Below is a small trained network, with its code and all its weights. Each question gives an input and a class and asks what happens when units are switched off, that is, made to give their printed mean instead of their output.

import numpy as np


def w(rows, s, z=0):
    codes = np.array(rows[::2]) - 128.0
    scale = np.full(codes.shape[1], s)
    scale[-1] = z or s
    return codes * scale


def norm(h):
    return h / np.sqrt((h * h).mean(-1, keepdims=True) + 1e-5)


def f(y):
    return y / 2 * (1 + np.tanh(0.7978845608 * (y + 0.044715 * y**3)))


def log_softmax(a):
    a = a - a.max(-1, keepdims=True)
    return a - np.log(np.exp(a).sum(-1, keepdims=True))


def net(x, mask):
    res = np.array(x, float).reshape(1, 7) / 4 @ E
    u = 0
    for l in range(2):
        y = f(norm(res) @ A[l][:, :-1].T + A[l][:, -1])
        res = res + np.where(mask[u : u + 8], y, B[l][:, -1]) @ B[l][:, :-1]
        u += 8
    return log_softmax(norm(res)[-1] @ U[:, :-1].T + U[:, -1])


A, B = {}, {}
E = w([
[59,215,233,199,103,98,148,109],'x0',
[132,138,90,167,130,158,112,58],'x1',
[144,137,148,110,79,176,107,142],'x2',
[132,129,123,105,97,115,171,159],'x3',
[150,136,133,112,94,145,153,162],'x4',
[234,151,128,180,68,2,59,157],'x5',
[202,102,192,87,172,125,189,1],'x6',
],0.0048)
A[0] = w([
[168,108,222,56,170,159,172,49,14],'0.n1',
[20,237,211,164,136,151,124,137,16],'0.n2',
[20,151,119,59,197,243,208,120,17],'0.n3',
[74,128,170,99,202,218,176,128,81],'0.n4',
[186,75,206,101,159,118,190,83,40],'0.n5',
[115,43,35,3,125,168,65,118,57],'0.n6',
[78,195,181,145,83,122,157,91,2],'0.n7',
[35,162,50,176,138,174,108,219,13],'0.n8',
],0.0063,0.002)
B[0] = w([
[37,52,74,177,138,170,220,133,209],'0.n1',
[159,111,79,105,185,141,160,158,213],'0.n2',
[215,107,217,89,60,24,55,66,253],'0.n3',
[192,200,95,108,103,55,49,85,206],'0.n4',
[97,116,156,200,75,226,147,134,188],'0.n5',
[117,194,122,93,221,135,170,125,224],'0.n6',
[127,195,53,9,253,167,186,150,164],'0.n7',
[47,93,133,137,77,165,110,144,208],'0.n8',
],0.0069,0.0053)
A[1] = w([
[183,180,58,24,198,174,158,183,138],'1.n1',
[89,76,58,135,131,207,201,54,162],'1.n2',
[153,64,79,79,218,131,108,140,144],'1.n3',
[146,172,92,70,248,132,172,137,111],'1.n4',
[167,153,144,135,64,51,97,135,251],'1.n5',
[175,202,85,72,190,134,170,110,199],'1.n6',
[2,87,69,85,86,147,52,190,117],'1.n7',
[113,99,134,166,94,153,173,83,104],'1.n8',
],0.0075,0.0031)
B[1] = w([
[104,175,133,222,83,71,109,111,254],'1.n1',
[99,94,123,134,126,151,128,186,253],'1.n2',
[120,168,204,132,136,87,120,150,196],'1.n3',
[123,210,164,194,2,84,130,242,232],'1.n4',
[193,102,123,61,199,153,126,21,238],'1.n5',
[150,188,44,116,114,149,41,156,245],'1.n6',
[75,79,161,133,158,172,195,106,238],'1.n7',
[101,99,101,140,185,153,116,160,170],'1.n8',
],0.008,0.0051)
U = w([
[206,121,137,65,166,104,83,72,255],'0',
[64,46,132,156,160,192,184,159,89],'1',
[134,251,122,168,121,97,109,199,19],'2',
],0.011,0.0026)

Each question gives the input, the list of numbers given to net, and the class t.
The units are the neurons (one row each of A and B). Each row of codes is followed by its name. A weight is (code - 128) times the scale printed after its matrix; where a second scale follows, it is the last column's (A, B and U).
mask holds one flag per neuron, layer by layer. A switched-off neuron (its flag False) gives its mean, the last column of its row in B, instead of its output. The means were averaged over made-up inputs and are rounded, as every weight is.
A unit's drop is (log p(t) with every unit on - log p(t) with that unit switched off) / (log p(t) with every unit on - log p(t) with every unit switched off).
The circuit of an input: a set's keep is (log p(t) with only the set's units on - log p(t) with every unit switched off) / (log p(t) with every unit on - log p(t) with every unit switched off). Starting from the 12 units with the biggest drops (on a tie, the unit counted first), units are removed one at a time, each time the one whose removal leaves the highest keep (on an exact tie, the one counted first), for as long as the keep stays at least 0.8.
units of the circuit, in order: the units of the circuit, biggest drop first
top k neurons: the k neurons with the biggest drops, biggest first
top k neurons in layer l: the k neurons of layer l with the biggest drops, biggest first
drop of u: that unit's drop, to one decimal
input [6,-1,1,-2,-5,-6,6], class 0: top 3 neurons	(0.n3; 0.n4; 0.n6)
input [0,2,7,-7,1,-1,-2], class 1: units of the circuit, in order	(1.n7)
input [1,0,7,2,7,-8,-8], class 0: top 2 neurons in layer 0	(0.n3; 0.n1)
input [-3,7,-3,-4,-6,1,3], class 1: top 3 neurons	(0.n7; 0.n3; 0.n4)
input [-1,3,-1,-3,-3,4,-6], class 1: top 2 neurons	(0.n3; 1.n7)
input [-8,7,6,-2,-8,-6,-7], class 2: top 2 neurons in layer 0	(0.n6; 0.n1)
input [-8,-7,4,-3,-6,1,8], class 1: top 2 neurons	(0.n1; 0.n5)
input [4,-1,-4,5,8,6,-7], class 1: top 3 neurons	(0.n3; 0.n4; 1.n7)
input [-4,3,4,-4,-7,3,0], class 2: top 2 neurons	(0.n3; 0.n6)
input [-2,-8,3,0,1,-6,3], class 0: top 2 neurons	(0.n3; 0.n4)
input [-7,8,-5,-1,1,-7,0], class 0: top 4 neurons	(0.n3; 0.n4; 0.n7; 0.n2)
input [-7,5,5,1,-1,-6,1], class 2: top 2 neurons	(0.n6; 1.n4)
input [-5,-3,-2,-6,3,-4,2], class 2: drop of 0.n6	1.4
input [1,-5,-3,5,0,-3,3], class 0: units of the circuit, in order	(0.n3)
input [-2,7,2,5,8,-7,-1], class 0: drop of 0.n3	1.0
input [5,4,5,0,4,-6,2], class 0: drop of 0.n4	0.2
input [-3,6,8,-3,3,2,-4], class 1: drop of 1.n5	0.0
